Below are the code and all the weights of a small trained network. Each question names an input and a target symbol and asks about switching units off, where a switched-off unit gives its printed mean instead of its output.

import numpy as np


def w(rows, s, z=0):
    codes = np.array(rows[::2]) - 128.0
    scale = np.full(codes.shape[1], s)
    scale[-1] = z or s
    return codes * scale


def softmax(a):
    e = np.exp(a - a.max(-1, keepdims=True))
    return e / e.sum(-1, keepdims=True)


def log_softmax(a):
    a = a - a.max(-1, keepdims=True)
    return a - np.log(np.exp(a).sum(-1, keepdims=True))


def net(x, mask):
    ids = ['ΓΘΣΦΩδεζηλμξτ'.index(c) for c in x.split()]
    T = len(ids)
    res = E[ids] + P[:T]
    u = 0
    for l in range(3):
        r = res
        for j in range(2):
            rows = slice(4 * j, 4 * j + 4)
            q, k, v = (r @ M[l][rows].T for M in (Q, K, V))
            z = softmax(np.where(np.tri(T) > 0, q @ k.T / 4**0.5, -1e9)) @ v
            o = O[l][rows]
            res = res + np.where(mask[u + j], z, o[:, -1]) @ o[:, :-1]
        u += 2
    return log_softmax(res[-1] @ U[:, :-1].T + U[:, -1])


Q, K, V, O = {}, {}, {}, {}
E = w([
[112,159,186,138,77,132,82],'Γ',
[101,170,141,137,125,124,180],'Θ',
[135,95,146,150,84,116,144],'Σ',
[67,163,111,118,153,167,86],'Φ',
[64,120,133,155,137,96,122],'Ω',
[161,121,134,141,141,127,139],'δ',
[157,130,112,4,131,125,101],'ε',
[139,170,97,157,103,128,101],'ζ',
[105,113,122,143,85,158,92],'η',
[108,155,126,149,103,205,163],'λ',
[88,89,171,132,163,142,141],'μ',
[124,109,135,156,172,93,87],'ξ',
[109,107,102,155,152,154,125],'τ',
],0.018)
P = w([
[191,178,121,97,211,94,219],'0',
[3,136,91,215,21,66,34],'1',
[14,127,120,199,23,92,53],'2',
[50,129,117,204,35,115,27],'3',
[26,148,87,190,16,93,47],'4',
[36,155,94,185,17,112,52],'5',
[32,154,99,189,27,110,48],'6',
[26,161,98,181,21,141,79],'7',
[12,187,106,179,18,113,51],'8',
],0.0038)
Q[0] = w([
[103,131,70,140,139,174,126],'0.h0',
[117,160,2,90,140,187,115],'0.h0',
[88,169,28,112,60,201,49],'0.h0',
[141,154,157,145,118,145,114],'0.h0',
[114,107,109,208,158,170,129],'0.h1',
[94,93,128,128,134,117,117],'0.h1',
[131,156,121,100,82,142,135],'0.h1',
[128,101,124,217,173,139,134],'0.h1',
],0.0097)
K[0] = w([
[130,112,160,92,123,108,133],'0.h0',
[139,148,130,27,116,92,76],'0.h0',
[201,104,98,12,139,73,142],'0.h0',
[144,83,104,138,135,117,114],'0.h0',
[74,90,93,195,127,153,143],'0.h1',
[125,114,113,113,117,164,118],'0.h1',
[139,134,129,105,136,112,162],'0.h1',
[85,123,116,184,115,163,110],'0.h1',
],0.011)
V[0] = w([
[170,128,34,150,161,192,150],'0.h0',
[64,104,130,151,107,191,155],'0.h0',
[88,218,183,41,110,180,141],'0.h0',
[162,174,152,71,145,42,112],'0.h0',
[253,114,169,75,115,131,119],'0.h1',
[34,45,97,146,82,122,33],'0.h1',
[195,96,175,46,143,161,122],'0.h1',
[129,136,113,159,45,164,97],'0.h1',
],0.0075)
O[0] = w([
[105,147,50,127,170,145,164,116],'0.h0',
[64,128,115,103,67,160,124,155],'0.h0',
[196,137,155,153,111,254,72,120],'0.h0',
[209,139,193,166,203,132,117,97],'0.h0',
[164,36,41,151,135,107,133,47],'0.h1',
[72,169,167,106,75,61,48,254],'0.h1',
[139,18,67,107,136,145,114,57],'0.h1',
[145,171,112,159,71,106,98,197],'0.h1',
],0.0078,0.0073)
Q[1] = w([
[158,111,119,142,177,112,186],'1.h0',
[114,120,177,117,101,150,65],'1.h0',
[112,106,136,113,116,161,112],'1.h0',
[151,75,57,142,190,131,254],'1.h0',
[129,142,155,71,152,118,104],'1.h1',
[123,120,128,122,163,134,208],'1.h1',
[100,138,108,195,93,98,168],'1.h1',
[166,128,88,169,148,148,209],'1.h1',
],0.0087)
K[1] = w([
[15,159,159,203,88,107,140],'1.h0',
[179,75,72,47,144,157,116],'1.h0',
[175,76,115,129,131,104,138],'1.h0',
[44,166,200,254,105,66,164],'1.h0',
[145,106,141,90,121,138,58],'1.h1',
[117,185,153,179,90,102,93],'1.h1',
[81,147,150,174,166,172,160],'1.h1',
[84,140,176,192,92,82,126],'1.h1',
],0.0068)
V[1] = w([
[134,125,1,108,72,107,118],'1.h0',
[98,63,133,80,199,41,140],'1.h0',
[208,182,129,136,184,151,150],'1.h0',
[190,137,145,155,123,130,68],'1.h0',
[114,53,150,46,146,191,123],'1.h1',
[160,61,151,139,69,105,195],'1.h1',
[163,145,30,126,125,138,121],'1.h1',
[127,143,102,151,214,146,232],'1.h1',
],0.0079)
O[1] = w([
[7,63,94,153,79,123,202,193],'1.h0',
[149,217,131,95,238,78,213,20],'1.h0',
[234,65,118,77,65,84,144,168],'1.h0',
[186,71,45,183,125,83,122,127],'1.h0',
[145,118,103,106,255,220,121,78],'1.h1',
[132,143,190,244,157,182,211,4],'1.h1',
[88,56,98,111,110,120,173,141],'1.h1',
[163,134,129,81,102,150,194,48],'1.h1',
],0.0065,0.0024)
Q[2] = w([
[14,120,155,156,116,138,18],'2.h0',
[3,66,149,152,5,92,113],'2.h0',
[206,177,201,12,151,87,201],'2.h0',
[125,104,164,189,18,94,32],'2.h0',
[172,191,128,138,103,97,114],'2.h1',
[158,185,107,192,21,54,72],'2.h1',
[128,201,216,81,46,99,100],'2.h1',
[102,152,220,98,68,130,100],'2.h1',
],0.0054)
K[2] = w([
[200,85,55,86,157,110,162],'2.h0',
[124,61,96,2,188,213,140],'2.h0',
[79,218,165,113,81,137,178],'2.h0',
[218,136,102,65,182,224,106],'2.h0',
[157,119,144,97,191,138,110],'2.h1',
[197,66,69,173,169,145,81],'2.h1',
[154,50,97,189,166,166,192],'2.h1',
[142,117,87,189,142,162,177],'2.h1',
],0.0067)
V[2] = w([
[131,77,4,93,161,41,208],'2.h0',
[69,164,55,48,66,204,56],'2.h0',
[170,187,86,5,180,159,160],'2.h0',
[253,83,170,160,149,125,181],'2.h0',
[199,79,95,147,115,41,57],'2.h1',
[145,127,89,90,138,22,141],'2.h1',
[40,222,176,147,146,11,53],'2.h1',
[170,54,134,175,246,144,199],'2.h1',
],0.0057)
O[2] = w([
[71,137,204,55,30,149,176,82],'2.h0',
[70,29,118,131,170,71,86,254],'2.h0',
[159,78,221,40,160,179,42,93],'2.h0',
[215,194,188,135,61,138,99,24],'2.h0',
[177,190,13,127,83,51,124,104],'2.h1',
[115,159,106,66,116,49,136,107],'2.h1',
[67,253,110,68,126,187,80,139],'2.h1',
[87,116,163,173,204,31,138,35],'2.h1',
],0.0067,0.0056)
U = w([
[130,56,162,185,97,146,116,3],'Γ',
[126,109,130,160,148,33,196,130],'Θ',
[159,123,84,56,31,80,162,145],'Σ',
[153,237,135,95,129,210,89,32],'Φ',
[45,142,68,189,136,114,152,188],'Ω',
[154,134,111,115,132,122,141,156],'δ',
[184,64,69,13,157,114,54,193],'ε',
[197,181,100,201,119,109,93,81],'ζ',
[196,130,186,150,82,165,84,162],'η',
[122,243,196,253,87,173,219,137],'λ',
[69,122,187,10,107,166,168,158],'μ',
[141,195,104,47,165,25,124,93],'ξ',
[147,149,186,193,218,151,83,178],'τ',
],0.0044,0.0036)

Each question gives the input, a string of symbols that net reads in full, and the target symbol t.
The units are the heads (4 rows each of Q, K, V and O). Each row of codes is followed by its name. A weight is (code - 128) times the scale printed after its matrix; where a second scale follows, it is the last column's (O and U).
mask holds one flag per head, layer by layer. A switched-off head (its flag False) gives its mean, the last column of its rows in O, instead of its output. The means were averaged over made-up inputs and are rounded, as every weight is.
A unit's drop is (log p(t) with every unit on - log p(t) with that unit switched off) / (log p(t) with every unit on - log p(t) with every unit switched off).
The circuit of an input: a set's keep is (log p(t) with only the set's units on - log p(t) with every unit switched off) / (log p(t) with every unit on - log p(t) with every unit switched off). Starting from all 6 units, units are removed one at a time, each time the one whose removal leaves the highest keep (on an exact tie, the one counted first), for as long as the keep stays at least 0.8.
units of the circuit, in order: the units of the circuit, biggest drop first
unit that matters most: the unit with the biggest drop
which heads matter: for each layer, one digit per head in row order, 1 if its drop is at least 0.15 and else 0, layers parted by /
drop of u: that unit's drop, to one decimal
input Θ Ω Σ, target η: units of the circuit, in order => (0.h1 2.h0 1.h0 0.h0)
input ζ η τ η Γ Ω, target Σ: which heads matter => 11 / 11 / 01
input ξ η τ ζ η λ δ, target ξ: which heads matter => 11 / 10 / 01
input ζ λ μ, target Σ: which heads matter => 11 / 11 / 01
input Θ Σ μ τ Σ η ζ, target η: unit that matters most => 0.h1
input δ τ ε η, target η: units of the circuit, in order => (0.h0 2.h0 0.h1)
input δ Φ Σ, target Θ: units of the circuit, in order => (0.h1 2.h1 1.h1)
input Σ Ω Φ Σ, target λ: units of the circuit, in order => (0.h1 2.h0 1.h1)
input μ Ω η τ τ, target τ: units of the circuit, in order => (0.h1 1.h1 1.h0 2.h1)
input Ω ζ η τ η η Φ δ, target Φ: which heads matter => 01 / 10 / 01
input η η η Σ, target Ω: units of the circuit, in order => (2.h0 1.h0)
input Ω η η Γ, target Φ: units of the circuit, in order => (2.h1 1.h1)
input τ τ η μ, target μ: units of the circuit, in order => (0.h0 2.h0 0.h1 1.h1)
input η τ Σ ζ η η, target Ω: units of the circuit, in order => (2.h0 1.h0)
input τ μ τ ζ, target μ: unit that matters most => 0.h0
input τ ζ τ Σ Σ τ, target μ: which heads matter => 11 / 10 / 10
input Ω η τ Σ, target Φ: units of the circuit, in order => (2.h1 1.h0 1.h1)
input μ ε τ τ, target τ: which heads matter => 11 / 01 / 01
input μ τ η η λ τ μ λ μ, target τ: which heads matter => 01 / 11 / 11
input η η ξ Σ Σ ζ, target Ω: unit that matters most => 2.h0
input λ Σ Σ η η Σ τ η Φ, target Γ: which heads matter => 11 / 10 / 01
input ξ λ Ω η Γ η, target ξ: drop of 0.h1 => 0.5
input μ μ Φ η δ η η η η, target τ: drop of 2.h0 => 0.2
